Below are the code and all the weights of a small trained network. Each question names an input and a class and asks about switching units off, where a switched-off unit gives its printed mean instead of its output.

import numpy as np


def w(rows, s, z=0):
    codes = np.array(rows[::2]) - 128.0
    scale = np.full(codes.shape[1], s)
    scale[-1] = z or s
    return codes * scale


def f(y):
    return np.maximum(y, 0)


def log_softmax(a):
    a = a - a.max(-1, keepdims=True)
    return a - np.log(np.exp(a).sum(-1, keepdims=True))


def net(x, mask):
    res = np.array(x, float).reshape(1, 7) / 4 @ E
    y = f(res @ A[0][:, :-1].T + A[0][:, -1])
    res = res + np.where(mask, y, B[0][:, -1]) @ B[0][:, :-1]
    return log_softmax(res[-1] @ U[:, :-1].T + U[:, -1])


A, B = {}, {}
E = w([
[138,123,146,110,126,122,125,144],'x0',
[116,45,195,172,111,203,37,104],'x1',
[128,75,8,81,72,121,95,193],'x2',
[134,121,118,128,143,124,123,114],'x3',
[247,188,115,215,163,138,121,174],'x4',
[126,132,131,127,129,134,129,134],'x5',
[129,123,128,120,141,115,120,129],'x6',
],0.013)
A[0] = w([
[53,105,88,85,85,138,66,101,157],'N1',
[153,149,34,67,99,106,190,219,165],'N2',
[36,84,139,46,134,164,194,98,231],'N3',
[170,207,85,57,103,71,244,83,254],'N4',
[127,167,229,149,157,105,160,69,240],'N5',
[24,93,163,95,119,162,149,49,183],'N6',
[169,115,76,149,103,178,51,165,172],'N7',
],0.011,0.0084)
B[0] = w([
[108,97,131,39,97,118,106,118,214],'N1',
[148,137,25,149,152,79,75,51,231],'N2',
[69,79,178,103,145,68,229,93,248],'N3',
[78,213,95,128,175,88,190,151,255],'N4',
[155,201,248,152,160,141,114,115,248],'N5',
[142,131,188,71,136,91,153,80,241],'N6',
[128,95,90,152,92,178,93,166,200],'N7',
],0.013,0.019)
U = w([
[76,137,156,134,191,90,190,134,47],'0',
[152,101,186,96,124,140,125,58,144],'1',
[86,83,69,113,120,76,166,89,174],'2',
[76,44,113,50,86,134,109,147,106],'3',
[177,208,122,166,170,135,155,171,121],'4',
[156,96,182,247,139,177,86,116,253],'5',
[165,153,58,145,172,133,93,114,57],'6',
[171,29,93,157,112,175,81,206,112],'7',
],0.013,0.0033)

Each question gives the input, the list of numbers given to net, and the class t.
The units are the neurons (one row each of A and B). Each row of codes is followed by its name. A weight is (code - 128) times the scale printed after its matrix; where a second scale follows, it is the last column's (A, B and U).
mask holds one flag per neuron, in row order. A switched-off neuron (its flag False) gives its mean, the last column of its row in B, instead of its output. The means were averaged over made-up inputs and are rounded, as every weight is.
A unit's drop is (log p(t) with every unit on - log p(t) with that unit switched off) / (log p(t) with every unit on - log p(t) with every unit switched off).
The circuit of an input: a set's keep is (log p(t) with only the set's units on - log p(t) with every unit switched off) / (log p(t) with every unit on - log p(t) with every unit switched off). Starting from all 7 units, units are removed one at a time, each time the one whose removal leaves the highest keep (on an exact tie, the one counted first), for as long as the keep stays at least 0.8.
circuit, biggest first: the units of the circuit, biggest drop first
most important unit: the unit with the biggest drop
top k neurons: the k neurons with the biggest drops, biggest first
drop of u: that unit's drop, to one decimal
input [-8,-8,4,4,3,5,-2], class 6: circuit, biggest first -> N2
input [2,6,6,-4,1,-3,-3], class 7: circuit, biggest first -> N3; N7
input [5,-2,6,2,1,-8,-2], class 6: top 2 neurons -> N3; N2
input [-3,2,3,2,-7,-2,6], class 3: top 2 neurons -> N1; N5
input [-6,1,-8,2,-7,6,4], class 1: top 2 neurons -> N4; N6
input [5,3,-8,6,-6,7,8], class 1: top 2 neurons -> N4; N6
input [2,-7,1,2,6,7,2], class 6: top 2 neurons -> N2; N5
input [4,-4,0,-7,3,-3,-7], class 4: top 3 neurons -> N3; N4; N1
input [8,-5,1,8,6,5,6], class 6: top 2 neurons -> N2; N5
input [-4,1,0,2,-2,3,-6], class 1: top 2 neurons -> N4; N2
input [-6,3,-4,-4,0,-2,0], class 1: top 2 neurons -> N4; N7
input [1,-4,4,-1,4,-6,-1], class 6: top 2 neurons -> N3; N2
input [-6,-7,-1,-1,2,4,0], class 4: top 2 neurons -> N3; N4
input [-7,5,7,4,0,-4,5], class 3: circuit, biggest first -> N1
input [0,-5,4,1,0,6,5], class 2: top 2 neurons -> N5; N2
input [-8,4,1,-7,7,1,-7], class 7: top 2 neurons -> N5; N7
input [-3,5,-4,-8,-2,-7,2], class 1: drop of N4 -> 0.9
input [7,-6,-3,-5,4,1,4], class 4: drop of N3 -> 0.4
input [2,-7,-2,-8,1,5,-5], class 4: drop of N6 -> 0.1
input [0,6,0,-4,5,-5,6], class 5: most important unit -> N1
